Below are the code and all the weights of a small trained network. Each question names an input and a class and asks about switching units off, where a switched-off unit gives its printed mean instead of its output.

import numpy as np


def w(rows, s, z=0):
    codes = np.array(rows[::2]) - 128.0
    scale = np.full(codes.shape[1], s)
    scale[-1] = z or s
    return codes * scale


def f(y):
    return np.maximum(y, 0)


def log_softmax(a):
    a = a - a.max(-1, keepdims=True)
    return a - np.log(np.exp(a).sum(-1, keepdims=True))


def net(x, mask):
    res = np.array(x, float).reshape(1, 2) / 4 @ E
    y = f(res @ A[0][:, :-1].T + A[0][:, -1])
    res = res + np.where(mask, y, B[0][:, -1]) @ B[0][:, :-1]
    return log_softmax(res[-1] @ U[:, :-1].T + U[:, -1])


A, B = {}, {}
E = w([
[160,188,9,42,183],'x0',
[252,166,191,189,194],'x1',
],0.012)
A[0] = w([
[174,148,95,103,184,116],'n0',
[81,99,178,156,164,139],'n1',
[120,155,132,154,121,178],'n2',
[150,158,83,47,103,139],'n3',
[58,104,118,122,141,119],'n4',
[11,55,115,89,141,186],'n5',
[156,92,134,177,166,185],'n6',
[100,89,154,171,53,136],'n7',
[144,112,153,208,61,75],'n8',
[116,120,68,68,120,220],'n9',
[197,130,153,167,198,17],'n10',
[79,96,136,182,118,142],'n11',
[133,204,150,147,235,219],'n12',
[61,85,164,155,118,209],'n13',
[28,69,225,162,61,163],'n14',
[117,158,183,160,140,189],'n15',
[223,150,101,140,167,253],'n16',
],0.012,0.0026)
B[0] = w([
[160,142,147,135,78,185],'n0',
[66,143,127,106,147,173],'n1',
[105,84,91,90,173,142],'n2',
[135,211,129,112,92,191],'n3',
[150,32,39,87,116,173],'n4',
[130,34,24,44,154,224],'n5',
[113,85,137,65,135,171],'n6',
[103,165,93,109,192,198],'n7',
[93,128,119,115,144,189],'n8',
[142,154,70,128,119,196],'n9',
[142,76,101,82,130,196],'n10',
[46,171,126,133,140,177],'n11',
[255,81,196,92,43,200],'n12',
[80,132,107,99,162,196],'n13',
[90,167,103,108,190,254],'n14',
[136,118,132,99,150,172],'n15',
[227,121,189,54,74,211],'n16',
],0.0095,0.017)
U = w([
[170,51,121,131,117,110],'0',
[93,225,142,115,164,184],'1',
[131,110,141,203,106,2],'2',
[180,37,251,62,77,157],'3',
[125,70,55,48,142,130],'4',
[80,161,141,201,49,49],'5',
[164,213,127,90,86,166],'6',
[158,111,135,198,129,18],'7',
],0.012,0.0051)

Each question gives the input, the list of numbers given to net, and the class t.
The units are the neurons (one row each of A and B). Each row of codes is followed by its name. A weight is (code - 128) times the scale printed after its matrix; where a second scale follows, it is the last column's (A, B and U).
mask holds one flag per neuron, in row order. A switched-off neuron (its flag False) gives its mean, the last column of its row in B, instead of its output. The means were averaged over made-up inputs and are rounded, as every weight is.
A unit's drop is (log p(t) with every unit on - log p(t) with that unit switched off) / (log p(t) with every unit on - log p(t) with every unit switched off).
The circuit of an input: a set's keep is (log p(t) with only the set's units on - log p(t) with every unit switched off) / (log p(t) with every unit on - log p(t) with every unit switched off). Starting from the 12 units with the biggest drops (on a tie, the unit counted first), units are removed one at a time, each time the one whose removal leaves the highest keep (on an exact tie, the one counted first), for as long as the keep stays at least 0.8.
circuit, biggest first: the units of the circuit, biggest drop first
unit that matters most: the unit with the biggest drop
k most important neurons: the k neurons with the biggest drops, biggest first
drop of u: that unit's drop, to one decimal
input [7,2], class 6: unit that matters most : n3
input [7,3], class 3: circuit, biggest first : (n12; n16)
input [-3,2], class 1: circuit, biggest first : (n5; n12)
input [8,2], class 6: 2 most important neurons : (n3; n9)
input [-7,6], class 4: 2 most important neurons : (n14; n10)
input [-7,5], class 4: 2 most important neurons : (n10; n6)
input [-4,2], class 1: 2 most important neurons : (n5; n4)
input [-7,3], class 1: drop of n5 : 0.2
input [-6,3], class 1: drop of n5 : 0.4
input [8,7], class 3: drop of n12 : 0.0
